Below is a small trained network, with its code and all its weights. Each question gives an input and a class and asks what happens when units are switched off, that is, made to give their printed mean instead of their output.

import numpy as np


def w(rows, s, z=0):
    codes = np.array(rows[::2]) - 128.0
    scale = np.full(codes.shape[1], s)
    scale[-1] = z or s
    return codes * scale


def norm(h):
    return h / np.sqrt((h * h).mean(-1, keepdims=True) + 1e-5)


def f(y):
    return y / 2 * (1 + np.tanh(0.7978845608 * (y + 0.044715 * y**3)))


def log_softmax(a):
    a = a - a.max(-1, keepdims=True)
    return a - np.log(np.exp(a).sum(-1, keepdims=True))


def net(x, mask):
    res = np.array(x, float).reshape(1, 3) / 4 @ E
    u = 0
    for l in range(4):
        y = f(norm(res) @ A[l][:, :-1].T + A[l][:, -1])
        res = res + np.where(mask[u : u + 8], y, B[l][:, -1]) @ B[l][:, :-1]
        u += 8
    return log_softmax(norm(res)[-1] @ U[:, :-1].T + U[:, -1])


A, B = {}, {}
E = w([
[140,193,96,189],'x0',
[69,65,2,155],'x1',
[254,118,51,92],'x2',
],0.0037)
A[0] = w([
[171,127,70,246,100],'0.n1',
[127,128,187,149,93],'0.n2',
[145,237,97,254,40],'0.n3',
[197,176,110,102,250],'0.n4',
[127,249,71,164,26],'0.n5',
[113,164,176,175,104],'0.n6',
[48,154,52,143,157],'0.n7',
[132,76,136,28,190],'0.n8',
],0.0083,0.0027)
B[0] = w([
[88,18,100,114,198],'0.n1',
[160,25,118,78,151],'0.n2',
[82,84,139,3,210],'0.n3',
[220,76,58,111,253],'0.n4',
[15,50,144,57,166],'0.n5',
[169,107,191,187,166],'0.n6',
[168,193,130,178,240],'0.n7',
[94,160,65,87,233],'0.n8',
],0.0068,0.0033)
A[1] = w([
[82,139,3,143,4],'1.n1',
[117,123,110,75,77],'1.n2',
[75,114,26,182,92],'1.n3',
[154,220,52,146,90],'1.n4',
[96,98,151,53,147],'1.n5',
[111,44,88,148,144],'1.n6',
[133,43,194,235,128],'1.n7',
[97,246,96,16,195],'1.n8',
],0.0066,0.0024)
B[1] = w([
[115,135,105,162,230],'1.n1',
[84,117,178,112,152],'1.n2',
[147,154,101,121,251],'1.n3',
[116,128,73,99,165],'1.n4',
[85,119,96,130,227],'1.n5',
[177,182,64,85,223],'1.n6',
[92,95,106,182,193],'1.n7',
[85,2,146,78,229],'1.n8',
],0.0094,0.0021)
A[2] = w([
[102,118,116,132,104],'2.n1',
[254,66,183,172,126],'2.n2',
[87,128,155,54,121],'2.n3',
[95,153,178,125,1],'2.n4',
[27,110,201,96,107],'2.n5',
[124,37,81,94,139],'2.n6',
[97,126,133,138,84],'2.n7',
[192,110,115,103,132],'2.n8',
],0.0088,0.0016)
B[2] = w([
[129,123,98,89,140],'2.n1',
[87,254,109,61,179],'2.n2',
[56,103,61,93,167],'2.n3',
[165,156,149,184,122],'2.n4',
[144,122,92,115,210],'2.n5',
[120,87,204,147,255],'2.n6',
[148,80,126,54,131],'2.n7',
[133,129,212,189,177],'2.n8',
],0.0062,0.0048)
A[3] = w([
[81,123,34,120,111],'3.n1',
[182,121,106,139,102],'3.n2',
[5,155,153,168,191],'3.n3',
[149,114,126,158,79],'3.n4',
[200,209,116,106,85],'3.n5',
[230,104,59,139,135],'3.n6',
[117,160,203,61,255],'3.n7',
[114,99,162,211,97],'3.n8',
],0.011,0.0027)
B[3] = w([
[84,138,157,200,248],'3.n1',
[146,175,163,94,142],'3.n2',
[238,105,167,10,253],'3.n3',
[57,192,198,38,116],'3.n4',
[114,64,138,166,175],'3.n5',
[128,156,238,95,225],'3.n6',
[45,162,22,253,210],'3.n7',
[204,119,231,78,154],'3.n8',
],0.0068,0.0051)
U = w([
[44,57,105,93,26],'0',
[185,174,206,96,254],'1',
[79,252,112,230,89],'2',
],0.013,0.00088)

Each question gives the input, the list of numbers given to net, and the class t.
The units are the neurons (one row each of A and B). Each row of codes is followed by its name. A weight is (code - 128) times the scale printed after its matrix; where a second scale follows, it is the last column's (A, B and U).
mask holds one flag per neuron, layer by layer. A switched-off neuron (its flag False) gives its mean, the last column of its row in B, instead of its output. The means were averaged over made-up inputs and are rounded, as every weight is.
A unit's drop is (log p(t) with every unit on - log p(t) with that unit switched off) / (log p(t) with every unit on - log p(t) with every unit switched off).
The circuit of an input: a set's keep is (log p(t) with only the set's units on - log p(t) with every unit switched off) / (log p(t) with every unit on - log p(t) with every unit switched off). Starting from the 12 units with the biggest drops (on a tie, the unit counted first), units are removed one at a time, each time the one whose removal leaves the highest keep (on an exact tie, the one counted first), for as long as the keep stays at least 0.8.
units of the circuit, in order: the units of the circuit, biggest drop first
unit that matters most: the unit with the biggest drop
top k neurons: the k neurons with the biggest drops, biggest first
top k neurons in layer l: the k neurons of layer l with the biggest drops, biggest first
drop of u: that unit's drop, to one decimal
input [6,7,5], class 2: top 2 neurons in layer 0 -> 0.n7; 0.n2
input [3,6,-6], class 1: units of the circuit, in order -> 3.n3; 0.n7
input [-3,-7,-3], class 2: unit that matters most -> 3.n7
input [-5,-6,2], class 2: top 4 neurons in layer 0 -> 0.n3; 0.n5; 0.n4; 0.n2
input [-4,-6,-4], class 2: top 3 neurons -> 3.n7; 0.n5; 0.n3
input [4,6,-7], class 1: units of the circuit, in order -> 3.n3; 0.n7
input [-5,-6,3], class 2: top 4 neurons -> 3.n7; 0.n3; 0.n4; 0.n5
input [-7,-7,6], class 0: top 4 neurons -> 0.n8; 1.n8; 0.n6; 0.n7
input [-6,-2,-7], class 1: top 4 neurons in layer 3 -> 3.n3; 3.n8; 3.n7; 3.n5
input [5,5,-7], class 1: top 2 neurons in layer 0 -> 0.n4; 0.n7
input [8,-6,4], class 0: top 2 neurons -> 0.n3; 0.n5
input [4,5,7], class 1: top 2 neurons in layer 3 -> 3.n6; 3.n7
input [-4,1,-5], class 1: top 2 neurons -> 0.n3; 0.n5
input [2,-6,1], class 2: unit that matters most -> 2.n2
input [8,0,-7], class 0: top 2 neurons -> 0.n3; 0.n5
input [-2,-7,6], class 2: top 3 neurons in layer 3 -> 3.n7; 3.n3; 3.n8
input [-1,4,6], class 1: top 2 neurons -> 3.n6; 3.n7
input [-6,7,-8], class 1: top 3 neurons in layer 0 -> 0.n4; 0.n3; 0.n7
input [-7,-7,3], class 0: top 2 neurons -> 0.n8; 1.n8
input [-7,-8,1], class 2: units of the circuit, in order -> 3.n7
input [-6,-8,-1], class 2: top 3 neurons -> 3.n7; 0.n3; 0.n5
input [-4,-4,1], class 0: drop of 1.n8 -> 0.6
input [2,3,7], class 1: drop of 3.n6 -> 0.3
input [7,-1,3], class 0: drop of 0.n8 -> 0.0
input [0,4,-6], class 1: drop of 0.n4 -> 0.1
